Here is a tiny trained network, its code and every weight. The questions are about switching its units off for an input and a target symbol, where a switched-off unit gives its printed mean instead of its output.

import numpy as np


def w(rows, s, z=0):
    codes = np.array(rows[::2]) - 128.0
    scale = np.full(codes.shape[1], s)
    scale[-1] = z or s
    return codes * scale


def f(y):
    return y / 2 * (1 + np.tanh(0.7978845608 * (y + 0.044715 * y**3)))


def softmax(a):
    e = np.exp(a - a.max(-1, keepdims=True))
    return e / e.sum(-1, keepdims=True)


def log_softmax(a):
    a = a - a.max(-1, keepdims=True)
    return a - np.log(np.exp(a).sum(-1, keepdims=True))


def net(x, mask):
    ids = ['αβεθσφω'.index(c) for c in x.split()]
    T = len(ids)
    res = E[ids] + P[:T]
    u = 0
    for l in range(2):
        q, k, v = (res @ M[l].T for M in (Q, K, V))
        z = softmax(np.where(np.tri(T) > 0, q @ k.T / 2**0.5, -1e9)) @ v
        res = res + np.where(mask[u], z, O[l][:, -1]) @ O[l][:, :-1]
        u += 1
        y = f(res @ A[l][:, :-1].T + A[l][:, -1])
        res = res + np.where(mask[u : u + 4], y, B[l][:, -1]) @ B[l][:, :-1]
        u += 4
    return log_softmax(res[-1] @ U[:, :-1].T + U[:, -1])


Q, K, V, O, A, B = {}, {}, {}, {}, {}, {}
E = w([
[69,127,108,113,57,59],'α',
[75,116,145,98,135,166],'β',
[127,196,45,232,100,90],'ε',
[180,148,101,100,56,246],'θ',
[140,247,95,122,198,102],'σ',
[186,92,89,205,227,44],'φ',
[61,164,124,140,215,147],'ω',
],0.015)
P = w([
[2,114,31,178,220,108],'0',
[68,100,94,87,169,121],'1',
[117,118,107,66,143,128],'2',
[83,172,149,160,189,112],'3',
[128,149,121,95,141,114],'4',
[110,165,131,144,149,109],'5',
[125,171,108,119,128,107],'6',
[102,171,119,153,156,94],'7',
[99,168,111,149,164,109],'8',
],0.0097)
Q[0] = w([
[122,178,142,153,76,142],'0.h1',
[132,49,252,124,81,170],'0.h1',
],0.011)
K[0] = w([
[246,123,243,205,197,3],'0.h1',
[32,122,147,45,69,247],'0.h1',
],0.004)
V[0] = w([
[177,195,143,133,133,68],'0.h1',
[51,254,101,96,100,169],'0.h1',
],0.01)
O[0] = w([
[157,97,69,105,143,80,170],'0.h1',
[131,246,150,103,66,130,254],'0.h1',
],0.011,0.008)
A[0] = w([
[185,173,115,137,224,210,128],'0.n1',
[114,128,146,168,28,62,117],'0.n2',
[91,98,145,112,175,2,253],'0.n3',
[140,25,65,138,142,182,211],'0.n4',
],0.0077,0.0032)
B[0] = w([
[135,87,146,136,78,241,253],'0.n1',
[128,21,185,161,94,75,176],'0.n2',
[202,141,123,5,2,181,238],'0.n3',
[168,95,249,30,126,104,176],'0.n4',
],0.0082,0.0043)
Q[1] = w([
[86,203,131,85,85,182],'1.h1',
[128,255,227,52,110,195],'1.h1',
],0.007)
K[1] = w([
[235,25,60,190,146,37],'1.h1',
[178,140,194,179,2,54],'1.h1',
],0.0054)
V[1] = w([
[137,194,149,64,101,254],'1.h1',
[15,94,191,133,38,67],'1.h1',
],0.0048)
O[1] = w([
[79,43,85,190,134,123,255],'1.h1',
[216,100,187,247,152,118,153],'1.h1',
],0.014,0.0067)
A[1] = w([
[97,77,29,255,121,70,163],'1.n1',
[21,137,40,119,107,186,160],'1.n2',
[46,88,138,182,16,97,254],'1.n3',
[133,122,67,162,19,151,41],'1.n4',
],0.0073,0.0025)
B[1] = w([
[64,246,164,64,90,180,210],'1.n1',
[53,35,147,226,104,28,246],'1.n2',
[229,157,184,162,254,239,221],'1.n3',
[141,139,15,131,138,134,218],'1.n4',
],0.0077,0.012)
U = w([
[222,139,148,202,144,111,199],'α',
[112,147,182,135,144,133,73],'β',
[116,254,124,50,104,177,251],'ε',
[139,110,45,155,136,198,26],'θ',
[127,165,59,144,96,51,133],'σ',
[120,102,176,100,43,139,232],'φ',
[93,154,176,137,110,112,78],'ω',
],0.0083,0.0022)

Each question gives the input, a string of symbols that net reads in full, and the target symbol t.
The units are the heads (2 rows each of Q, K, V and O) and the neurons (one row each of A and B). Each row of codes is followed by its name. A weight is (code - 128) times the scale printed after its matrix; where a second scale follows, it is the last column's (O, A, B and U).
mask holds one flag per unit, layer by layer, with each layer's heads first. A switched-off unit (its flag False) gives its mean, the last column of its rows in O or B, instead of its output. The means were averaged over made-up inputs and are rounded, as every weight is.
A unit's drop is (log p(t) with every unit on - log p(t) with that unit switched off) / (log p(t) with every unit on - log p(t) with every unit switched off).
The circuit of an input: a set's keep is (log p(t) with only the set's units on - log p(t) with every unit switched off) / (log p(t) with every unit on - log p(t) with every unit switched off). Starting from all 10 units, units are removed one at a time, each time the one whose removal leaves the highest keep (on an exact tie, the one counted first), for as long as the keep stays at least 0.8.
circuit, biggest first: the units of the circuit, biggest drop first
k most important neurons: the k neurons with the biggest drops, biggest first
k most important neurons of layer l: the k neurons of layer l with the biggest drops, biggest first
drop of u: that unit's drop, to one decimal
input θ θ φ ε φ θ σ, target φ: circuit, biggest first : (0.h1; 0.n4; 0.n3; 1.n3)
input φ φ θ ω, target φ: circuit, biggest first : (0.h1; 0.n3; 1.n3; 0.n4)
input β ε θ θ θ θ θ σ φ, target θ: circuit, biggest first : (0.n3; 0.h1; 1.h1)
input θ α θ ε θ θ θ θ α, target α: circuit, biggest first : (0.n2; 1.n3)
input φ φ θ, target φ: circuit, biggest first : (0.h1; 0.n4)
input θ α σ, target α: circuit, biggest first : (1.h1)
input θ σ β θ, target θ: circuit, biggest first : (1.h1; 1.n4)
input ε α θ, target α: circuit, biggest first : (1.h1; 0.n2)
input α θ θ θ φ, target θ: circuit, biggest first : (0.h1; 1.h1)
input θ α σ θ φ ε α, target θ: circuit, biggest first : (0.h1; 1.n3)
input φ α θ θ ε σ, target θ: 2 most important neurons : (1.n1; 1.n2)
input φ θ φ θ θ, target φ: 4 most important neurons : (0.n3; 0.n4; 1.n3; 1.n4)
input ω φ θ σ θ α, target θ: 3 most important neurons : (1.n3; 0.n3; 1.n4)
input ε θ σ θ θ θ, target ε: 2 most important neurons of layer 0 : (0.n2; 0.n1)
input θ θ θ θ β θ ω, target ω: circuit, biggest first : (1.n2; 1.n1; 1.h1; 0.h1)
input ε θ σ ε θ σ θ ω, target ε: circuit, biggest first : (1.h1; 0.n2; 1.n2)
input θ σ θ ω θ σ σ, target σ: circuit, biggest first : (1.h1; 1.n2; 0.h1)
input θ θ β, target β: 4 most important neurons : (1.n3; 0.n3; 1.n1; 1.n2)
input σ α φ θ θ σ θ σ, target θ: 2 most important neurons : (0.n3; 1.n1)
input ω ε α β, target α: 2 most important neurons of layer 0 : (0.n2; 0.n3)
input θ ω ω, target ω: 4 most important neurons : (1.n2; 1.n1; 0.n3; 1.n4)
input θ θ θ θ θ φ θ θ σ, target φ: 2 most important neurons of layer 1 : (1.n3; 1.n4)
input α ε β θ α θ θ ω, target α: 2 most important neurons : (0.n2; 1.n1)
input α σ θ β, target α: 2 most important neurons : (0.n2; 1.n1)
input φ θ σ φ, target φ: 4 most important neurons : (0.n4; 0.n3; 1.n3; 1.n4)
input σ ε σ θ θ σ ε, target ε: 3 most important neurons : (1.n1; 0.n2; 1.n3)
input θ σ ε φ σ θ θ θ ε, target θ: drop of 1.n2 : 0.1
input σ θ θ β α σ, target α: drop of 1.h1 : 1.7
input θ θ θ ω θ θ θ θ ε, target ε: drop of 1.n1 : 2.7
